Each row has two labels, one from each of two sets.
[-2 -7  6  1  0  3  1 -2  3  6 -2  7  0 -1 -6 -8  5] : C/tel
[-12   0  -8   3   4   2   2  -4  -1  -1   5  -1  -4   0   0  18  -2] : P/Tuf
[ 9  8 -6  1  2  3  2  5  2  1  4  4  1  0 15 17 -6] : J/Kiv
[ 1 14 -9  4 -2  1  2 -3 -1 -2  7 -4 -4 -1  8 -1 -2] : X/tel
[-11   9 -17   8  -1   2   2 -11   3   2   6  -2  11  -7   3   6  -6] : X/tel
[ -7   3 -13   2  -2   8   0 -10  -2  -3   6  13  -6  -8   6  28  -1] : P/tel
[12 -1  4 -4  2  8  2  9  8  6 -1 -3  1  1 -4  7  0] : G/Mevi
[-15  -8 -12  -2   4   6   3  -8  -2  -8   1   9   1  -6   8  27   2] : P/tel
[  9  -2   5   4   4   7  -1  -5   7   7   1  -6  -7  -6 -20   3  -1] : G/Mevi
[ -4   3 -10  -1  -4  20   0  -8  -5  -3  -9  13  -1  -5  15  16  -3] : P/Kiv
[ -5  10 -13   4   4   6   2  -8  -2   0  11   3  -1  -5   6  16  -6] : X/Kiv
[-13  11 -11   6   0  -1   2 -11  -6  -1   2  -6  -1  -4  -2   7  -4] : X/Mevi
[ 6 -3  7  2  2  4  3  0  9 10 -2  2  0 -3 -8 17  2] : G/Mevi
[ -9   2 -13   1  -3   7   2  -6  -2  -1   8   0   1  -2   6  34   3] : P/tel
[  2   4 -14  -3  -4  -2   2   1  -6  -3   3   0   1  -7  16   2   5] : J/Kiv
[ 16  -2   4   2   0   1   2   3  -1  -1  -5   0   1   5  -5 -16   1] : J/Mevi
[-11 -12  -2  -3  -3   0  -1  -3  -6   1  -8   3  -2  -3  -1   5  -4] : P/Mov
[ -4   2  -7   4  -3   0  -1 -15  -1   2   0   5  -3  -5  -4  -1  -2] : X/Mevi
[-15  11 -18   5   3   5   4  -1   2   0   8  -2   0 -10   7  38  -4] : X/tel
[-10   5 -11   5   0   6   2 -10  -2  -3   8   2   4  -5  11  -7  -3] : X/Kiv
[ 8 -2  2  2  4  4 -3  3 10  4  2 -4  2 -1 -4 18  1] : G/Tuf
[-5 10 -4  4  1 -1  0 -3  2  1  8  5 -1  3  0 -4 -9] : X/Mevi
[10 -3  5  1  2  5 -6 -6  5 -2  5  2 -2  0 13  6  5] : G/tel
[  5  14  -4   8  -4  -4  15  -1   2   1   6  11  -2  -6  -4 -10  -2] : X/Mov
[-8 -8 -2 -4 -6 -2  0 -5 -4  0 -4  5 -6 -2  9  5  1] : P/Mov
[  2  -8   4   0   3   6   0  -5  13  10 -27  -2  11  -1  -7  24   5] : G/Mevi
[-9  0 -8  8 -2  3  1 -7 -1 12 -1 -1  0 -5  0 21  1] : P/Mevi
[-11   0 -22   2   2   5  -1 -10   0   1   1  -1   1  -8  -3  27   0] : P/Tuf

Each row has two labels, one from each of two sets.
[ -6  -8 -13 -39  -5  28   9 -18  -2 -15   2  -6   1   2 -32 -16 -16] : Radag/N
[ -5 -18  27 -16  11  22   8 -26 -15 -13 -15 -38 -32  -5   8  -8 -20] : Radag/Z
[-13  -6 -18 -29 -10  21   3 -16   1 -16   4  -9   4  -5 -31  -9  -1] : bovu/N
[-13  -9 -23 -37   6  23  11 -21   9 -18  14  -2  11  -1 -41 -15 -13] : bovu/N
[-14 -10 -26  -6  -6   5   4 -11  10  -9  -7   1  19  -2 -29 -16 -14] : bovu/N
[ -3 -13 -11 -18 -12  13   5 -13   1 -18   7  -6   2   0 -19 -26 -26] : bovu/Z
[ -6  -4 -10 -34   0  14  13 -18  -5 -29  -1 -12   1   1 -33 -11 -14] : Radag/N
[ -2 -15 -15 -32 -11  12   9  -7   0 -19   0 -10  13  -2 -26 -19 -24] : bovu/Z
[ -2  -7  -9 -32 -11  16   8 -16   9 -19   0  -4  -4  -1 -17 -12  -7] : Radag/Z
[ -4  -3 -32 -14 -14  10   4  -5  14 -13   9   2  21   0 -50  -7 -15] : bovu/N
[ -4  -5 -11 -25 -18   4   7  -7   3 -20  -6  10  16  -1 -25 -18 -25] : bovu/Z
[ -9   8 -31 -49  -2  15   4  -7  23  -6   3  22  21   6 -51 -11  -8] : Radag/N

Each row has two labels, one from each of two sets.
[  1  21  12 -19  14   2  10   3   1  11   0  -5   3 -16   1   4   0] : kot/R
[-4 -2 -8 -7 13  0  2  4  7  7 -5  0  0 -8  7 -1 -6] : gal/H
[  0  15  -8  -5  27  -8 -22   2   3  -3  34   0   1   9 -25 -10   3] : kot/Y
[  1 -14   5 -16  -6   5  31   0  18   6 -14  -5  -4 -19   8  18   5] : foz/H
[  7   9  11 -11   5   5  12   2  -7   4  -4   5   5  -6   5   3   4] : kot/E
[  7 -11  18 -11  -5  10  18  -1  -4   2 -12   1   3 -14   2  -4   8] : mumol/Y
[  0   9  15 -15   7  -1   5  -6  -5   2   4   8   1  -1  -4   0   0] : mumol/Y
[  2   1  14  -7  -3   2  19   4 -24   0 -14   0   9  -6   3   9 -15] : mumol/H
[  2   3   8   4   0  12  23   2  12   9 -12   0  -2 -15  12   1  14] : foz/H
[ 17   5  14  -1   6  -2   8   7 -17   0   7  -9   7  -8  -3   5  -4] : mumol/H
[  3  11  19  -9  13   5  11   0 -10  12   5  -2   5 -12  -1  -5   5] : kot/Y
[  0 -16  -4 -15   0   8  23   4   9   9 -20  -2  -5 -16   6  -3  -2] : gal/Y
[ -4  -7   1 -10   3  -3  13  10   5   0   4  -6  -1 -11   4  -4  -4] : gal/H
[ 5 -4  9  0  8  2 13  6 -6  1 -5 -2  4 -9  2 -2 -1] : kot/H
[ -4  16 -20  18  21 -11 -15   5  11  -2  30 -11  -5  -1   0  -6   7] : gal/H
[  7   0  23 -17  -3  11  12   1 -20   0 -14   3   8 -13   3   6  -3] : kot/H
[  3  -3   4  -7   3  16  15   7   6   3 -10  -2   6 -11   7   2   0] : foz/H
[ -3  -8   0  -9  13   2  -1   1  12   5   1   6  -7  -5   3 -10   1] : gal/Y
[  0  10  11  -5   5   0   4  10 -11   1   2  -3   4  -6   2  -6  -4] : kot/H
[  3   8   5  -4   5   2   5   4  -8   4 -10   2   5 -13   5   5  -1] : Merut/H
[  4   4  19 -15   9   4   8  -4  -4  -2  -3   5   6  -6   2  -7  -5] : kot/E
[ 0 -2 -4 -2  5 -6  6  7  8  0  3  0 -3  4 -6  6  5] : foz/H
[  5  -5   8 -14  -6  10  24   0  -7   1  -8   2   4  -3  -1   2  -4] : mumol/Y
[  1  -2   0  -6   0   9  10   3   0  -2 -14  -5   6  -9   5   1  -3] : kot/E
[  7   9  16  11 -10   6  12   5 -12  -1 -13  -6  11 -12   8   0  -4] : Merut/H
[  7  10  13  -2   3   3  23   4 -12   7 -18  -7   7 -20  12   5   1] : Merut/R
[  2  -8  -1   1   6   3  13   5  10   1  -8   2  -2 -14   6   5  -7] : foz/H
[  1 -12 -12   4  -1   3   8   4   6   1  -4  -3   4  -9   4  -8   5] : Merut/Y
[ -5  -9  -8  -8   6   0  -1   7  13  13 -10   4   1   3   7  -4   1] : gal/E
[ -8  -5  -1  13   5  -6   4   8   1   0   2   1  -5 -13   8   0  -3] : gal/H
[ -1   7  11 -13   7   8  16   6  -2   2 -11   5   6  -5   6   2  -2] : kot/E
[ 2 17 -4  2 16 -4 -4  0  6  5 16  1 -2 -4  2 -1  1] : kot/E
[  0 -14   3  -9   2  10   5   1  10   1  -1   1   0  -7   1  -5   3] : gal/Y
[ 19  11   2 -13  18   2   2   7  -2   6   4  -3  12  -5  -2   3  -2] : kot/H
[-1 -7 -8 -9 13  1 11  3  6  1  4  1  3 -3  1 -7 -3] : gal/H
[  2  -9   4   3   9   9   7  17 -14  -2 -10  -2   4  -8   6 -15  -5] : Merut/H

Each row has two labels, one from each of two sets.
[  7   0  -5  13   5  -5  10 -15  10 -12  -9  -5   8  16   7  -1  -1] : komi/pobit
[  4  -4   9  16   3  -9  15  -1  -1   5  -3   0  14   5 -12   9  -8] : tume/Zolu
[ 26  -3  19  19  12   6  10 -10  -7  13  -7 -14  21  -7   3   5  -8] : Vabuf/Zolu
[ 10 -10   2  19   4  -9  17  -8  12   7 -13   7  11  -7   2  20 -13] : lazol/Zolu
[ 20   2   4  17   7   8  -2  -9  -5  12  22  -9  26   5   9   3 -12] : Vabuf/pobit
